[-24  -1 -20  -7  41   3] = Resi
[ 3 -1 32 -7 24 11] = Zab
[-35  32 -14  -1  17 -22] = nuven
[-22   3  12   6  22 -52] = bula
[-24 -21  22 -13  -9  -9] = fuzi
[-50  40 -20   2  -5 -34] = mitev
[-35   4  16  -8 -31 -44] = rimaz
[ -5  -8  13 -21 -16 -30] = Kib
find: [16 -8]
rimaz
both bula nuven: 
[-22]
find: [-24  -1]
Resi
both bula Resi: 
[3]
find: [-24  -1 -20  -7]
Resi
both mitev Kib: 
[-5]

[ -6 -27 -11  29  -1 -13  33  -6 -19  25 -13  11 -16  23  -1  23   2 -29
 -11 -16   8 -46 -29   3 -12 -17  37  -2   8 -15  -6   1  -1  -2  27  19
  -1 -22  25 -42   4  -7 -14 -13  17 -19 -39] : fep
[ 29 -21 -28  19  32  19  24  10  12  22 -34   5   4  31  31  -6  13 -10
 -14 -14   7 -35  -8   6 -19 -37  36 -18  18 -31   5 -34 -40  11  -1  -5
  31 -37  31 -28  38  15  31 -21  29 -13 -10] : vifoz
[ 12 -23 -13  29   7   0  31   3  -5  23  18  19 -10 -14 -34  -8   0 -12
 -10 -15   9 -21 -14  18 -11 -26  37 -10  11 -15  -7 -16 -19   1  15  13
   7 -27  25 -28  16  15   5  -4  23 -15 -17] : pimi
[-14 -18 -23  17   6  10  19  16   9  21 -20  -8 -19  20  10  -8   5 -33
 -26  -5   9 -57 -29  -6   3 -16  15 -12  17 -28  -4  19   6  10  19  19
  10 -25  19 -35  -4  37  18  22  16  -2 -33] : Felu
[ 22  18  19 -10  23  11  12  10   4  19 -34  -8 -10  18  23 -14   8 -23
 -18 -14  -4 -45 -21  -9 -13 -36  21 -12   5 -36  -2 -33 -34  10 -15   2
  23 -38  19 -37  27  15  18 -13  13 -14 -23] : piza
[-11  20   0 -37   3  14 -36  14  18 -16  11 -40  -4 -31   6 -41   3   6
   7  18 -16   5   8 -34  21  18 -45   9 -18   0   7   1  14  10 -19  -8
 -14  18 -29  18 -12  22   0  26 -33  20  11] : vomo
find: [ 22  18  19 -10  23  11  12  10   4  19 -34  -8 -10  18  23 -14   8 -23
 -18 -14  -4 -45 -21  -9 -13 -36  21 -12   5 -36  -2 -33 -34  10 -15   2
  23 -38  19 -37  27  15  18 -13  13 -14 -23]
piza
find: [ 36 -18  18 -31   5 -34]
vifoz
find: [ 19 -34  -8 -10  18  23 -14]
piza
find: [-14 -18 -23  17   6  10  19  16   9  21 -20  -8 -19  20  10  -8   5 -33
 -26  -5   9 -57 -29  -6   3 -16  15 -12  17 -28  -4  19   6  10  19  19
  10 -25  19 -35  -4  37  18  22  16  -2 -33]
Felu
find: [ 23  18  19 -10]
pimi
find: [-36  -2 -33 -34]
piza
find: [-29  -6]
Felu

[-10  29   3 -31  60  -1 -19 -12] -> negu
[ 11  -8 -22  -1  15  29  -1  -4] -> gizo
[ -1  11  -8 -23  52 -22 -19 -14] -> lolos
find: [ -1 -19]
negu
find: [ 11  -8 -22  -1  15  29  -1  -4]
gizo
find: [-10  29   3 -31  60]
negu
find: [ -1  11  -8 -23  52 -22 -19 -14]
lolos
find: [ 11  -8 -23]
lolos
find: [-19 -14]
lolos

[27 -1 20  2 -2 -4] = Loze
[-2  6 -8 -4 -3 -1] = dofud
[-4  1 15 -4 -1  2] = tupo
[-34   6   7  -1   2   1] = Tope
[ 1 -4  6  7  2  2] = lin
[-44   8   1   1  20  -5] = Bodob
find: [27 -1 20  2 -2]
Loze
find: [ 1  1 20 -5]
Bodob
both lin Bodob: 
[1]
both Loze Bodob: 
[20]
find: [-2  6 -8 -4 -3 -1]
dofud

[ 18 -24   1   0  13   0   9 -24  -4  -7  -2   0   8   8  22  -5  -4  11
 -38   3  -2  10 -29 -21 -21  21   0  -3  -6 -13   6   2  -4  -9  -9  -6
  -1  14 -20  -8  16  13  -8  -6 -11   8   9   7  19  11   4   9  -6  -2
 -14  -3   4  -9 -17 -14  -7  -9 -12] -> mazo
[ -1   6   6  -7  12  29  17   4 -14  -5   9   1   1  -9 -13  -3  14  21
 -17 -24  13   5  -5  -2  15  12  -6  -7  18 -24   1   0  13   0   9 -24
  -3  -7  -2   8   0   0  -3  27 -12   7   1 -18  -4 -29 -30   0 -10  -3
 -13  13   8   4 -25   3 -13  -4 -11] -> sif
[ -4  16  -1  -8 -22 -16  33  -5 -27   3  35   7  22  11 -18 -15  -3  15
  -4   9  15 -15  -2  -6 -12  21  13 -20  -4  -5   8 -18  -1 -24  27 -19
 -28  -7   7 -43  15  -2   3  -9   6   7   8   9  -3 -18 -10 -12  -4 -19
   3 -16 -17  -1 -12 -14  -7   6  -2] -> mego
find: [ 18 -24   1   0  13   0   9 -24  -3  -7  -2]
sif
find: [ -4  16  -1  -8 -22 -16  33  -5 -27   3  35   7  22  11 -18 -15  -3  15
  -4   9  15 -15  -2  -6 -12  21  13 -20  -4  -5   8 -18  -1 -24  27 -19
 -28  -7   7 -43  15  -2   3  -9   6   7   8   9  -3 -18 -10 -12  -4 -19
   3 -16 -17  -1 -12 -14  -7   6  -2]
mego
find: [-22 -16  33  -5 -27]
mego
find: [-19 -28  -7   7 -43  15  -2   3  -9   6   7]
mego

[ 13  12  13 -14   5  34] -> ruku
[ 1 -8 -6 43 10 30] -> bufe
[ 13 -34  13  36  11  43] -> nofak
[ -5 -41  44  43  30  45] -> Lek
[ 30 -23  38  37   8  52] -> reti
[ 13  12  13 -20   4  31] -> sozem
[ 1 -8 43 13 10 30] -> vuv
find: [-8 43 13]
vuv
both vuv reti: 
[30]
both sozem vuv: 
[13]
both ruku nofak: 
[13]
both reti Lek: 
[30]
both nofak bufe: 
[43]

[ -2 -12  -9 -46  19 -12] = Ruvil
[ -9  31  -9 -46  19 -12] = mim
[-13  22  -9 -46  19 -12] = Bine
[ -7  22  -8 -13 -27 -12] = bul
[ -9  -2 -46  22   9  43] = zafov
both mim bul: 
[-12]
find: [ -9  31  -9 -46  19]
mim
both Ruvil bul: 
[-12]
both zafov bul: 
[22]
find: [-13  22  -9 -46  19 -12]
Bine
find: [ -2 -12  -9 -46]
Ruvil

